Below are the code and all the weights of a small trained network. Each question names an input and a class and asks about switching units off, where a switched-off unit gives its printed mean instead of its output.

import numpy as np


def w(rows, s, z=0):
    codes = np.array(rows[::2]) - 128.0
    scale = np.full(codes.shape[1], s)
    scale[-1] = z or s
    return codes * scale


def f(y):
    return y / 2 * (1 + np.tanh(0.7978845608 * (y + 0.044715 * y**3)))


def log_softmax(a):
    a = a - a.max(-1, keepdims=True)
    return a - np.log(np.exp(a).sum(-1, keepdims=True))


def net(x, mask):
    res = np.array(x, float).reshape(1, 4) / 4 @ E
    y = f(res @ A[0][:, :-1].T + A[0][:, -1])
    res = res + np.where(mask, y, B[0][:, -1]) @ B[0][:, :-1]
    return log_softmax(res[-1] @ U[:, :-1].T + U[:, -1])


A, B = {}, {}
E = w([
[180,182,32,134,44,216,171],'x0',
[125,193,143,191,202,199,18],'x1',
[145,35,130,207,7,150,27],'x2',
[84,86,225,53,116,254,186],'x3',
],0.0093)
A[0] = w([
[100,233,108,96,229,122,225,90],'neuron 1',
[92,69,124,63,34,76,214,124],'neuron 2',
[195,19,36,100,117,1,228,77],'neuron 3',
[73,103,90,83,57,55,146,81],'neuron 4',
[150,20,142,218,53,150,94,157],'neuron 5',
[186,219,115,129,48,168,138,75],'neuron 6',
[140,186,65,40,28,152,120,120],'neuron 7',
[143,146,67,174,125,17,63,248],'neuron 8',
[149,191,99,105,233,93,207,97],'neuron 9',
[134,29,67,174,100,133,89,93],'neuron 10',
[131,39,201,197,64,198,119,139],'neuron 11',
[113,225,162,201,154,145,64,62],'neuron 12',
[122,133,205,144,214,122,40,145],'neuron 13',
[108,64,137,204,59,121,39,86],'neuron 14',
[207,197,26,142,43,230,178,155],'neuron 15',
[107,135,208,79,113,199,179,79],'neuron 16',
[89,98,188,150,174,75,109,81],'neuron 17',
[53,47,175,135,150,54,96,109],'neuron 18',
[171,222,69,191,166,73,49,135],'neuron 19',
[58,55,190,50,125,12,99,129],'neuron 20',
[120,199,108,211,187,228,69,119],'neuron 21',
[194,53,188,43,130,221,147,97],'neuron 22',
[116,156,222,112,132,247,102,136],'neuron 23',
[234,158,78,171,155,8,165,102],'neuron 24',
[73,105,205,47,137,220,134,215],'neuron 25',
],0.0093,0.012)
B[0] = w([
[141,193,125,142,181,198,143,206],'neuron 1',
[90,72,157,68,126,168,187,201],'neuron 2',
[70,63,132,112,120,194,155,198],'neuron 3',
[104,96,159,103,115,199,112,155],'neuron 4',
[130,187,126,138,203,162,193,226],'neuron 5',
[186,97,42,117,124,153,17,161],'neuron 6',
[162,91,79,136,139,116,107,174],'neuron 7',
[156,121,185,165,110,64,161,248],'neuron 8',
[183,178,159,141,170,197,126,193],'neuron 9',
[147,202,139,159,156,251,127,173],'neuron 10',
[147,150,133,166,155,158,178,212],'neuron 11',
[80,82,128,103,78,251,101,164],'neuron 12',
[162,71,112,76,154,118,105,192],'neuron 13',
[131,173,134,140,162,182,140,199],'neuron 14',
[196,92,70,121,161,49,83,234],'neuron 15',
[153,138,164,176,77,170,99,176],'neuron 16',
[182,135,90,124,102,157,3,157],'neuron 17',
[188,99,71,137,148,117,38,178],'neuron 18',
[143,108,181,158,67,106,155,206],'neuron 19',
[193,89,93,113,152,102,75,197],'neuron 20',
[46,18,149,35,145,175,176,204],'neuron 21',
[163,133,138,184,87,129,99,182],'neuron 22',
[109,87,158,165,79,93,139,202],'neuron 23',
[158,136,195,203,66,149,116,189],'neuron 24',
[158,139,189,175,106,62,134,240],'neuron 25',
],0.011,0.017)
U = w([
[149,144,177,215,42,106,135,80],'0',
[152,227,129,155,217,174,151,122],'1',
[191,97,65,119,160,94,79,106],'2',
[98,64,146,94,112,159,158,153],'3',
[148,134,156,145,191,7,220,255],'4',
[96,159,96,91,165,110,129,109],'5',
[93,168,110,112,136,105,138,110],'6',
[73,174,116,98,107,122,132,113],'7',
],0.018,0.016)

Each question gives the input, the list of numbers given to net, and the class t.
The units are the neurons (one row each of A and B). Each row of codes is followed by its name. A weight is (code - 128) times the scale printed after its matrix; where a second scale follows, it is the last column's (A, B and U).
mask holds one flag per neuron, in row order. A switched-off neuron (its flag False) gives its mean, the last column of its row in B, instead of its output. The means were averaged over made-up inputs and are rounded, as every weight is.
A unit's drop is (log p(t) with every unit on - log p(t) with that unit switched off) / (log p(t) with every unit on - log p(t) with every unit switched off).
The circuit of an input: a set's keep is (log p(t) with only the set's units on - log p(t) with every unit switched off) / (log p(t) with every unit on - log p(t) with every unit switched off). Starting from the 12 units with the biggest drops (on a tie, the unit counted first), units are removed one at a time, each time the one whose removal leaves the highest keep (on an exact tie, the one counted first), for as long as the keep stays at least 0.8.
units of the circuit, in order: the units of the circuit, biggest drop first
unit that matters most: the unit with the biggest drop
top k neurons: the k neurons with the biggest drops, biggest first
drop when u is switched off: that unit's drop, to one decimal
input [2,-6,-2,-7], class 0: units of the circuit, in order	(neuron 24)
input [0,-8,-6,-7], class 3: top 3 neurons	(neuron 3; neuron 2; neuron 25)
input [-8,8,1,-1], class 2: top 4 neurons	(neuron 18; neuron 17; neuron 13; neuron 2)
input [-7,-8,7,-6], class 3: top 3 neurons	(neuron 3; neuron 2; neuron 4)
input [-4,-4,-7,6], class 1: top 2 neurons	(neuron 1; neuron 9)
input [-8,-7,0,-8], class 0: top 3 neurons	(neuron 24; neuron 8; neuron 15)
input [6,-6,-3,2], class 2: top 2 neurons	(neuron 15; neuron 21)
input [6,-7,3,3], class 3: top 3 neurons	(neuron 2; neuron 3; neuron 20)
input [1,7,8,-1], class 1: top 3 neurons	(neuron 5; neuron 14; neuron 10)
input [-8,-2,8,4], class 1: top 2 neurons	(neuron 5; neuron 11)
input [3,-4,-3,1], class 3: top 2 neurons	(neuron 8; neuron 5)
input [2,6,5,4], class 3: top 2 neurons	(neuron 21; neuron 23)
input [8,5,7,-5], class 2: top 3 neurons	(neuron 15; neuron 6; neuron 1)
input [2,3,0,2], class 4: unit that matters most	neuron 3
input [6,4,5,5], class 2: top 2 neurons	(neuron 15; neuron 6)
input [2,2,5,4], class 1: top 3 neurons	(neuron 5; neuron 8; neuron 19)
input [1,-2,-1,4], class 0: drop when neuron 5 is switched off	0.2
input [7,-7,-1,-1], class 2: drop when neuron 6 is switched off	0.6
input [8,1,5,-4], class 2: drop when neuron 15 is switched off	0.9
input [3,5,-3,-6], class 0: unit that matters most	neuron 19
input [1,-4,-4,-8], class 0: drop when neuron 24 is switched off	0.4
